In the rows, 128 means zero.
Each row is followed by its class. Each block has new classes.
[182, 122, 116, 112, 164, 141, 103, 146, 125, 144, 150, 71, 102, 145, 82, 25, 125, 123, 149, 121, 139, 99, 104, 151, 140, 130, 121, 92, 110, 150, 88, 112, 99, 141, 87, 119, 155, 105, 112, 103, 132]
Z802
[130, 139, 138, 143, 137, 122, 117, 132, 72, 107, 119, 182, 166, 152, 149, 189, 119, 133, 97, 131, 138, 147, 120, 167, 132, 133, 131, 129, 126, 139, 175, 135, 132, 142, 129, 134, 130, 113, 88, 120, 118]
Z784
[149, 136, 139, 120, 123, 136, 131, 147, 103, 139, 121, 105, 145, 126, 130, 92, 129, 130, 134, 117, 138, 132, 117, 133, 130, 124, 139, 110, 108, 123, 133, 128, 134, 128, 110, 123, 138, 150, 140, 135, 126]
Z279
[159, 128, 136, 122, 117, 135, 141, 143, 138, 135, 114, 115, 142, 115, 122, 87, 137, 125, 128, 120, 132, 118, 131, 135, 123, 134, 136, 110, 112, 123, 137, 137, 132, 124, 130, 102, 140, 166, 139, 150, 126]
Z279
[154, 142, 139, 110, 112, 138, 139, 139, 150, 132, 116, 111, 122, 107, 89, 73, 146, 128, 151, 125, 122, 114, 107, 113, 133, 128, 127, 119, 107, 125, 124, 142, 129, 124, 114, 107, 142, 147, 153, 133, 117]
Z98
[167, 133, 131, 124, 105, 132, 142, 133, 168, 131, 135, 101, 111, 95, 102, 86, 134, 136, 147, 125, 119, 126, 131, 107, 131, 127, 122, 128, 125, 121, 126, 137, 113, 129, 125, 118, 137, 155, 145, 151, 127]
Z98
[133, 136, 125, 130, 114, 126, 130, 138, 85, 117, 124, 162, 163, 142, 133, 163, 109, 128, 120, 124, 132, 144, 121, 163, 133, 129, 123, 125, 120, 146, 149, 135, 129, 146, 128, 136, 129, 115, 91, 118, 121]
Z784
[132, 151, 122, 125, 142, 126, 120, 143, 88, 116, 128, 173, 131, 137, 97, 144, 120, 138, 127, 121, 143, 137, 102, 125, 160, 124, 117, 130, 132, 151, 155, 148, 127, 145, 125, 162, 141, 110, 92, 117, 122]
Z784
[149, 135, 135, 131, 121, 136, 118, 156, 127, 133, 117, 96, 140, 117, 170, 83, 124, 130, 140, 124, 127, 134, 120, 146, 127, 132, 152, 109, 112, 131, 139, 124, 122, 137, 109, 112, 139, 153, 121, 141, 140]
Z279
[145, 148, 125, 114, 123, 130, 144, 127, 142, 134, 130, 129, 112, 109, 73, 107, 138, 130, 143, 125, 155, 121, 107, 107, 140, 128, 131, 122, 138, 123, 122, 157, 117, 127, 105, 120, 139, 123, 141, 119, 118]
Z98
[147, 137, 135, 113, 121, 136, 127, 141, 160, 138, 140, 100, 130, 110, 107, 110, 150, 138, 138, 122, 132, 107, 118, 130, 114, 121, 130, 122, 117, 115, 138, 150, 119, 127, 129, 115, 142, 160, 143, 163, 123]
Z279
[118, 130, 131, 140, 141, 129, 107, 129, 103, 118, 120, 146, 129, 137, 130, 137, 106, 137, 123, 124, 141, 154, 127, 137, 134, 116, 125, 119, 135, 161, 139, 122, 127, 157, 125, 154, 122, 112, 87, 123, 129]
Z784
[124, 121, 142, 124, 102, 125, 139, 151, 141, 144, 105, 108, 138, 103, 118, 132, 147, 126, 126, 123, 138, 181, 144, 117, 124, 121, 130, 132, 123, 109, 121, 131, 148, 130, 127, 122, 107, 147, 165, 135, 127]
Z98
[117, 143, 130, 130, 146, 128, 121, 121, 91, 124, 121, 165, 155, 140, 162, 171, 121, 130, 104, 136, 132, 130, 124, 141, 126, 139, 123, 134, 141, 131, 145, 121, 141, 116, 136, 150, 122, 116, 120, 129, 137]
Z784
[153, 71, 134, 114, 105, 123, 132, 151, 161, 134, 92, 102, 127, 104, 93, 25, 134, 131, 148, 127, 133, 123, 115, 103, 147, 123, 128, 105, 122, 136, 121, 128, 119, 135, 104, 121, 141, 163, 135, 138, 120]
Z98
[140, 144, 134, 119, 123, 136, 141, 155, 138, 131, 118, 112, 131, 110, 77, 96, 139, 122, 141, 121, 140, 153, 123, 107, 137, 124, 126, 124, 127, 120, 116, 129, 125, 122, 106, 128, 131, 140, 154, 123, 126]
Z98
[130, 144, 139, 128, 125, 128, 137, 145, 93, 124, 129, 142, 146, 127, 136, 180, 111, 130, 118, 123, 135, 152, 124, 141, 128, 131, 130, 131, 132, 143, 149, 136, 129, 143, 145, 137, 126, 124, 108, 117, 121]
Z784
[153, 123, 137, 116, 137, 130, 143, 139, 124, 130, 121, 107, 144, 117, 127, 116, 131, 128, 124, 122, 127, 127, 114, 134, 113, 135, 140, 119, 112, 116, 139, 139, 133, 124, 113, 122, 130, 146, 149, 133, 134]
Z279
[137, 134, 141, 113, 118, 147, 138, 127, 119, 132, 112, 115, 146, 126, 141, 114, 123, 133, 128, 132, 121, 121, 109, 125, 130, 127, 139, 112, 125, 136, 142, 140, 131, 133, 121, 129, 136, 137, 135, 104, 124]
Z279
[145, 136, 136, 134, 149, 125, 109, 146, 72, 123, 128, 138, 152, 150, 139, 152, 99, 123, 117, 126, 144, 156, 107, 158, 132, 132, 131, 109, 119, 149, 142, 127, 120, 151, 110, 133, 127, 110, 98, 116, 120]
Z784
[146, 130, 137, 125, 136, 129, 143, 155, 142, 129, 120, 90, 140, 109, 149, 107, 118, 141, 124, 124, 128, 141, 118, 140, 117, 127, 149, 108, 109, 115, 147, 138, 151, 125, 114, 113, 134, 151, 144, 154, 139]
Z279
[149, 140, 138, 120, 117, 141, 138, 146, 132, 134, 120, 80, 137, 116, 138, 107, 133, 128, 138, 118, 138, 135, 108, 137, 124, 110, 145, 125, 110, 123, 136, 150, 137, 127, 115, 99, 139, 161, 152, 145, 128]
Z279
[150, 150, 130, 121, 140, 129, 111, 133, 156, 129, 120, 147, 146, 122, 87, 81, 140, 129, 136, 125, 135, 114, 114, 105, 149, 127, 121, 122, 133, 115, 122, 130, 134, 137, 117, 135, 138, 126, 130, 128, 118]
Z98
[133, 128, 131, 118, 143, 125, 116, 127, 108, 133, 134, 109, 140, 144, 136, 129, 126, 127, 124, 122, 144, 126, 117, 132, 129, 130, 146, 110, 117, 122, 120, 124, 136, 119, 124, 126, 139, 121, 150, 131, 138]
Z279
[158, 134, 144, 115, 92, 133, 144, 143, 148, 133, 108, 86, 118, 99, 103, 78, 126, 124, 153, 119, 124, 127, 121, 104, 133, 131, 139, 121, 120, 127, 121, 136, 122, 138, 117, 123, 129, 165, 154, 133, 120]
Z98
[161, 144, 137, 122, 116, 132, 141, 147, 119, 134, 119, 108, 154, 113, 121, 106, 134, 132, 119, 123, 135, 126, 112, 140, 121, 128, 134, 123, 115, 120, 139, 146, 128, 132, 116, 98, 150, 166, 130, 144, 131]
Z279
[141, 127, 126, 120, 140, 140, 132, 137, 133, 110, 127, 98, 136, 114, 150, 96, 131, 131, 130, 123, 132, 122, 107, 132, 129, 128, 135, 116, 119, 126, 128, 130, 120, 127, 112, 125, 128, 142, 144, 146, 133]
Z279
[128, 123, 134, 141, 117, 111, 133, 118, 94, 118, 122, 139, 150, 133, 163, 167, 121, 122, 108, 132, 129, 152, 131, 145, 128, 133, 139, 130, 140, 131, 148, 128, 146, 141, 122, 120, 113, 130, 113, 119, 116]
Z784
[168, 116, 123, 115, 144, 138, 120, 129, 109, 132, 146, 74, 115, 142, 107, 70, 113, 118, 145, 131, 134, 120, 108, 163, 129, 138, 125, 102, 107, 138, 121, 118, 118, 143, 95, 102, 140, 127, 153, 126, 130]
Z802
[147, 123, 132, 114, 138, 140, 143, 155, 135, 140, 127, 49, 138, 111, 156, 97, 119, 135, 133, 121, 127, 130, 109, 136, 123, 115, 149, 90, 115, 121, 132, 136, 126, 122, 130, 118, 114, 153, 160, 158, 142]
Z279
[138, 113, 130, 133, 128, 127, 135, 134, 128, 132, 127, 105, 139, 125, 156, 142, 127, 126, 122, 129, 131, 135, 121, 146, 101, 124, 140, 120, 112, 114, 140, 135, 133, 123, 125, 109, 129, 149, 143, 139, 134]
Z279
[141, 120, 129, 120, 131, 144, 123, 126, 126, 148, 133, 109, 144, 145, 141, 104, 128, 125, 128, 124, 135, 112, 113, 154, 112, 135, 133, 110, 113, 130, 128, 127, 140, 110, 121, 113, 132, 120, 139, 123, 128]
Z802
[139, 130, 128, 137, 133, 135, 113, 123, 96, 121, 121, 158, 127, 159, 116, 128, 113, 126, 130, 82, 138, 126, 119, 142, 134, 127, 120, 120, 124, 161, 136, 122, 119, 137, 120, 136, 127, 116, 94, 108, 112]
Z784
[168, 137, 134, 117, 134, 136, 120, 153, 131, 132, 121, 110, 140, 129, 104, 40, 121, 136, 140, 126, 134, 107, 103, 126, 142, 121, 118, 106, 105, 142, 139, 133, 117, 142, 111, 117, 145, 149, 111, 138, 120]
Z279
[138, 133, 132, 116, 132, 130, 123, 140, 165, 135, 112, 109, 138, 119, 99, 71, 145, 135, 137, 120, 143, 130, 129, 102, 154, 126, 124, 110, 125, 118, 124, 127, 136, 137, 113, 132, 124, 158, 141, 144, 127]
Z98
[116, 132, 232, 134, 129, 118, 125, 144, 83, 111, 118, 160, 158, 137, 141, 165, 124, 121, 109, 120, 150, 153, 121, 139, 136, 132, 79, 126, 153, 141, 149, 137, 138, 146, 116, 143, 120, 118, 133, 116, 120]
Z784
[136, 128, 125, 126, 137, 128, 135, 134, 150, 136, 128, 84, 118, 102, 101, 92, 136, 106, 143, 125, 125, 132, 130, 111, 124, 122, 124, 126, 126, 116, 111, 122, 130, 129, 112, 119, 123, 132, 163, 131, 135]
Z98
[121, 144, 140, 126, 122, 125, 121, 133, 95, 119, 126, 180, 145, 148, 119, 159, 129, 125, 110, 126, 141, 151, 115, 125, 142, 128, 97, 133, 129, 146, 140, 135, 137, 136, 123, 143, 134, 111, 102, 105, 111]
Z784
[139, 129, 140, 118, 121, 138, 143, 133, 129, 136, 130, 120, 136, 130, 137, 102, 129, 138, 132, 140, 139, 112, 124, 139, 127, 142, 137, 116, 107, 120, 141, 143, 137, 120, 135, 116, 142, 153, 134, 147, 131]
Z279
[145, 115, 120, 113, 140, 139, 112, 129, 119, 139, 134, 91, 119, 142, 121, 100, 134, 121, 137, 119, 137, 110, 110, 138, 130, 132, 134, 119, 110, 128, 111, 129, 124, 114, 107, 123, 139, 121, 153, 121, 127]
Z802
[116, 139, 130, 129, 129, 125, 121, 141, 98, 122, 123, 158, 143, 136, 121, 150, 124, 134, 123, 127, 143, 154, 127, 124, 128, 122, 131, 128, 125, 119, 143, 129, 136, 131, 125, 140, 131, 121, 128, 127, 127]
Z784
[145, 147, 141, 121, 120, 131, 132, 143, 144, 133, 126, 120, 126, 119, 86, 88, 150, 153, 145, 124, 131, 123, 114, 109, 144, 132, 119, 123, 115, 115, 122, 151, 132, 133, 113, 115, 158, 141, 135, 127, 148]
Z98
[133, 155, 136, 125, 137, 129, 129, 144, 95, 121, 131, 140, 140, 128, 103, 160, 114, 126, 130, 130, 131, 149, 110, 127, 146, 120, 127, 128, 138, 146, 148, 141, 128, 148, 115, 145, 130, 113, 106, 123, 126]
Z784
[148, 144, 130, 114, 134, 141, 140, 133, 139, 136, 121, 102, 144, 106, 118, 87, 140, 145, 133, 129, 126, 126, 111, 117, 127, 126, 136, 123, 116, 120, 124, 138, 134, 124, 116, 115, 135, 154, 153, 146, 134]
Z279
[150, 142, 113, 118, 107, 134, 153, 134, 147, 129, 124, 137, 129, 112, 90, 115, 142, 127, 139, 128, 111, 92, 109, 117, 130, 129, 121, 122, 121, 121, 136, 152, 115, 116, 123, 112, 142, 141, 145, 131, 122]
Z98
[136, 131, 130, 144, 127, 125, 127, 130, 94, 119, 110, 139, 142, 127, 160, 151, 111, 125, 123, 132, 121, 149, 111, 132, 132, 131, 137, 132, 136, 146, 142, 133, 127, 139, 131, 144, 124, 108, 117, 116, 127]
Z784
[147, 137, 137, 116, 135, 139, 126, 136, 115, 141, 108, 109, 157, 123, 121, 106, 138, 120, 127, 112, 139, 145, 105, 128, 126, 134, 143, 114, 118, 112, 128, 137, 147, 123, 110, 123, 141, 139, 157, 131, 124]
Z279
[149, 137, 148, 110, 131, 143, 129, 136, 124, 130, 125, 121, 141, 184, 133, 96, 127, 125, 136, 121, 127, 108, 102, 130, 132, 130, 132, 106, 119, 137, 71, 142, 122, 122, 116, 133, 148, 135, 135, 145, 133]
Z279
[143, 134, 138, 121, 129, 137, 137, 139, 141, 138, 123, 113, 148, 114, 129, 104, 135, 141, 127, 124, 136, 129, 126, 138, 128, 117, 131, 123, 116, 113, 151, 137, 140, 135, 129, 120, 141, 159, 133, 158, 138]
Z279
[151, 102, 119, 132, 117, 136, 119, 128, 127, 139, 125, 90, 131, 150, 147, 97, 127, 117, 126, 130, 127, 114, 140, 149, 109, 128, 140, 115, 111, 119, 111, 107, 123, 114, 115, 101, 122, 132, 138, 120, 126]
Z802
[132, 141, 134, 140, 132, 129, 121, 140, 78, 116, 132, 166, 137, 146, 136, 200, 113, 126, 115, 122, 141, 151, 122, 144, 134, 129, 122, 124, 129, 153, 149, 147, 130, 150, 126, 146, 140, 112, 90, 113, 112]
Z784

Each row is followed by its class. Each block has new classes.
[130, 144, 131, 142, 165, 124, 114, 118, 132, 146, 138, 158, 137, 150, 173, 108, 159, 121, 110, 145, 132, 100, 100, 106, 188, 90, 94, 110, 82, 82, 114, 156, 115, 115, 178, 118, 127, 101, 176, 104, 100]
Z796
[128, 118, 123, 130, 120, 149, 135, 147, 151, 124, 124, 130, 153, 103, 108, 130, 133, 145, 137, 135, 132, 134, 125, 128, 125, 142, 122, 154, 134, 141, 131, 112, 117, 136, 126, 126, 131, 123, 115, 126, 135]
Z451
[132, 115, 133, 131, 118, 149, 136, 141, 127, 135, 175, 129, 137, 124, 123, 137, 138, 132, 123, 129, 124, 132, 117, 124, 105, 131, 119, 142, 131, 123, 125, 136, 125, 144, 132, 114, 115, 139, 124, 140, 125]
Z451
[140, 134, 135, 156, 104, 150, 127, 108, 118, 158, 113, 145, 165, 111, 137, 121, 150, 131, 129, 127, 116, 119, 110, 117, 128, 111, 114, 142, 133, 128, 144, 114, 114, 152, 157, 122, 127, 119, 129, 117, 136]
Z451
[147, 124, 143, 163, 102, 143, 140, 118, 132, 135, 127, 144, 169, 111, 106, 129, 146, 135, 145, 135, 121, 122, 120, 114, 145, 122, 116, 153, 124, 135, 124, 157, 116, 141, 144, 118, 128, 128, 145, 136, 126]
Z451
[115, 151, 139, 96, 119, 103, 124, 102, 121, 148, 120, 136, 149, 156, 165, 104, 119, 121, 117, 99, 117, 133, 128, 116, 125, 110, 141, 129, 109, 87, 127, 140, 140, 155, 89, 131, 120, 123, 141, 112, 123]
Z126
[125, 124, 162, 137, 137, 132, 147, 94, 123, 152, 119, 158, 158, 95, 161, 117, 137, 153, 117, 116, 130, 147, 133, 117, 161, 115, 120, 138, 119, 152, 118, 141, 136, 173, 168, 128, 125, 122, 118, 121, 147]
Z136
[152, 124, 136, 192, 124, 156, 126, 99, 117, 156, 122, 150, 188, 118, 157, 118, 173, 132, 137, 135, 123, 124, 116, 122, 133, 114, 118, 142, 114, 125, 144, 141, 116, 158, 172, 121, 129, 102, 147, 102, 138]
Z825
[104, 134, 146, 139, 158, 115, 125, 112, 121, 131, 120, 149, 150, 120, 150, 123, 114, 139, 109, 117, 146, 141, 129, 134, 158, 132, 126, 127, 124, 152, 106, 130, 125, 156, 134, 118, 138, 142, 129, 108, 144]
Z136
[138, 118, 112, 156, 119, 125, 129, 74, 107, 156, 115, 133, 133, 129, 143, 127, 138, 109, 143, 125, 117, 137, 111, 126, 113, 115, 96, 111, 103, 125, 144, 144, 139, 133, 151, 147, 149, 104, 137, 101, 135]
Z796
[128, 113, 141, 172, 107, 133, 134, 99, 113, 145, 130, 157, 186, 113, 142, 111, 134, 145, 139, 118, 123, 133, 111, 118, 132, 66, 116, 157, 104, 147, 124, 131, 123, 164, 155, 128, 133, 126, 128, 100, 146]
Z451
[130, 139, 136, 143, 141, 122, 136, 105, 142, 138, 113, 156, 162, 133, 152, 129, 109, 137, 137, 134, 147, 139, 133, 119, 144, 127, 106, 135, 117, 160, 103, 135, 127, 147, 146, 129, 134, 141, 138, 91, 128]
Z136
[128, 124, 141, 152, 126, 135, 135, 83, 127, 148, 130, 145, 151, 123, 157, 119, 125, 139, 132, 136, 131, 128, 116, 119, 146, 112, 107, 160, 110, 159, 102, 139, 121, 134, 152, 114, 132, 134, 151, 98, 117]
Z136
[131, 119, 149, 151, 107, 134, 113, 82, 129, 147, 122, 126, 168, 107, 129, 130, 103, 133, 139, 103, 154, 143, 135, 134, 120, 136, 125, 145, 101, 161, 118, 128, 127, 152, 120, 145, 138, 139, 146, 101, 145]
Z796
[148, 115, 147, 140, 118, 141, 141, 134, 123, 139, 136, 140, 176, 105, 173, 94, 130, 133, 127, 142, 131, 136, 124, 119, 140, 125, 105, 163, 130, 152, 117, 126, 125, 152, 150, 122, 132, 144, 114, 131, 134]
Z451
